Below is a small trained network, with its code and all its weights. Each question gives an input and a class and asks what happens when units are switched off, that is, made to give their printed mean instead of their output.

import numpy as np


def w(rows, s, z=0):
    codes = np.array(rows[::2]) - 128.0
    scale = np.full(codes.shape[1], s)
    scale[-1] = z or s
    return codes * scale


def f(y):
    return y / 2 * (1 + np.tanh(0.7978845608 * (y + 0.044715 * y**3)))


def log_softmax(a):
    a = a - a.max(-1, keepdims=True)
    return a - np.log(np.exp(a).sum(-1, keepdims=True))


def net(x, mask):
    res = np.array(x, float).reshape(1, 8) / 4 @ E
    y = f(res @ A[0][:, :-1].T + A[0][:, -1])
    res = res + np.where(mask, y, B[0][:, -1]) @ B[0][:, :-1]
    return log_softmax(res[-1] @ U[:, :-1].T + U[:, -1])


A, B = {}, {}
E = w([
[48,189,57,130,1,46,106],'x0',
[127,212,244,131,53,192,178],'x1',
[122,130,125,163,134,130,128],'x2',
[112,126,125,130,130,144,136],'x3',
[117,137,131,158,148,107,127],'x4',
[152,112,140,27,99,117,138],'x5',
[123,105,130,113,104,147,156],'x6',
[208,214,41,150,178,121,226],'x7',
],0.0091)
A[0] = w([
[163,86,203,126,199,167,110,209],'neuron 1',
[82,76,62,103,137,124,94,146],'neuron 2',
[126,43,124,126,154,129,118,197],'neuron 3',
[81,175,68,131,39,83,111,164],'neuron 4',
[89,168,239,130,91,131,81,151],'neuron 5',
[124,141,86,139,92,98,148,116],'neuron 6',
[98,46,135,134,117,114,36,159],'neuron 7',
[151,116,162,120,105,154,105,140],'neuron 8',
[132,131,59,110,150,118,147,130],'neuron 9',
[132,128,202,145,111,161,113,178],'neuron 10',
[162,234,183,136,116,158,172,130],'neuron 11',
[137,139,6,112,153,116,159,134],'neuron 12',
[106,136,131,158,145,106,104,126],'neuron 13',
[160,193,89,118,147,147,197,151],'neuron 14',
[86,75,179,132,108,133,58,226],'neuron 15',
[130,39,37,124,159,93,111,255],'neuron 16',
[178,133,161,136,202,143,145,185],'neuron 17',
[180,110,167,126,185,167,169,189],'neuron 18',
[163,142,87,114,155,144,167,171],'neuron 19',
[169,72,94,115,204,152,124,161],'neuron 20',
],0.015,0.0083)
B[0] = w([
[174,133,169,134,236,133,41,234],'neuron 1',
[116,122,120,97,98,69,72,186],'neuron 2',
[110,177,120,115,199,104,107,186],'neuron 3',
[97,148,124,108,27,167,131,249],'neuron 4',
[72,84,133,185,135,241,171,238],'neuron 5',
[144,137,145,131,87,140,106,171],'neuron 6',
[93,152,125,23,116,73,98,206],'neuron 7',
[119,108,148,137,139,146,119,165],'neuron 8',
[138,127,92,188,98,135,124,179],'neuron 9',
[137,72,160,105,138,159,111,206],'neuron 10',
[170,148,201,75,110,90,182,234],'neuron 11',
[153,126,81,217,81,129,105,220],'neuron 12',
[134,109,123,102,109,116,110,147],'neuron 13',
[190,175,162,137,112,81,173,216],'neuron 14',
[45,90,137,60,156,150,85,225],'neuron 15',
[99,182,5,141,169,74,71,246],'neuron 16',
[145,82,88,121,156,114,194,214],'neuron 17',
[142,43,109,146,166,89,189,224],'neuron 18',
[148,117,94,166,135,116,169,190],'neuron 19',
[116,181,50,132,174,164,186,209],'neuron 20',
],0.027,0.017)
U = w([
[103,156,83,76,230,152,66,131],'0',
[2,173,95,75,56,103,100,30],'1',
[115,58,186,113,208,201,117,98],'2',
[33,116,157,93,57,225,160,195],'3',
[157,177,47,167,176,125,179,250],'4',
[194,207,76,185,29,133,80,97],'5',
[231,102,157,118,142,127,199,79],'6',
[143,247,198,129,8,137,202,102],'7',
],0.0087,0.0021)

Each question gives the input, the list of numbers given to net, and the class t.
The units are the neurons (one row each of A and B). Each row of codes is followed by its name. A weight is (code - 128) times the scale printed after its matrix; where a second scale follows, it is the last column's (A, B and U).
mask holds one flag per neuron, in row order. A switched-off neuron (its flag False) gives its mean, the last column of its row in B, instead of its output. The means were averaged over made-up inputs and are rounded, as every weight is.
A unit's drop is (log p(t) with every unit on - log p(t) with that unit switched off) / (log p(t) with every unit on - log p(t) with every unit switched off).
The circuit of an input: a set's keep is (log p(t) with only the set's units on - log p(t) with every unit switched off) / (log p(t) with every unit on - log p(t) with every unit switched off). Starting from the 12 units with the biggest drops (on a tie, the unit counted first), units are removed one at a time, each time the one whose removal leaves the highest keep (on an exact tie, the one counted first), for as long as the keep stays at least 0.8.
units of the circuit, in order: the units of the circuit, biggest drop first
top k neurons: the k neurons with the biggest drops, biggest first
drop of u: that unit's drop, to one decimal
input [0,1,5,-2,2,-3,-1,8], class 6: units of the circuit, in order -> [neuron 16]
input [1,-7,6,7,-8,-6,-1,-6], class 1: top 2 neurons -> [neuron 7; neuron 1]
input [7,2,-8,-4,-1,-8,-2,-6], class 3: top 2 neurons -> [neuron 5; neuron 16]
input [3,1,-5,-4,7,5,0,8], class 7: top 3 neurons -> [neuron 16; neuron 14; neuron 11]
input [1,7,-7,-7,-6,-7,6,0], class 3: top 2 neurons -> [neuron 1; neuron 5]
input [-7,1,6,8,4,-2,1,-3], class 2: top 2 neurons -> [neuron 16; neuron 18]
input [0,-8,3,4,-2,-1,-3,1], class 4: top 4 neurons -> [neuron 20; neuron 12; neuron 15; neuron 4]
input [-2,8,6,-1,-4,-4,-2,1], class 6: top 2 neurons -> [neuron 11; neuron 15]
input [6,6,-1,3,-8,6,7,1], class 7: top 2 neurons -> [neuron 15; neuron 11]
input [2,1,2,-1,0,1,-5,6], class 7: drop of neuron 16 -> 0.2
input [7,1,6,6,-5,-3,-3,-1], class 3: drop of neuron 16 -> 0.7
input [-5,1,-8,4,7,3,2,-5], class 2: drop of neuron 16 -> 1.3
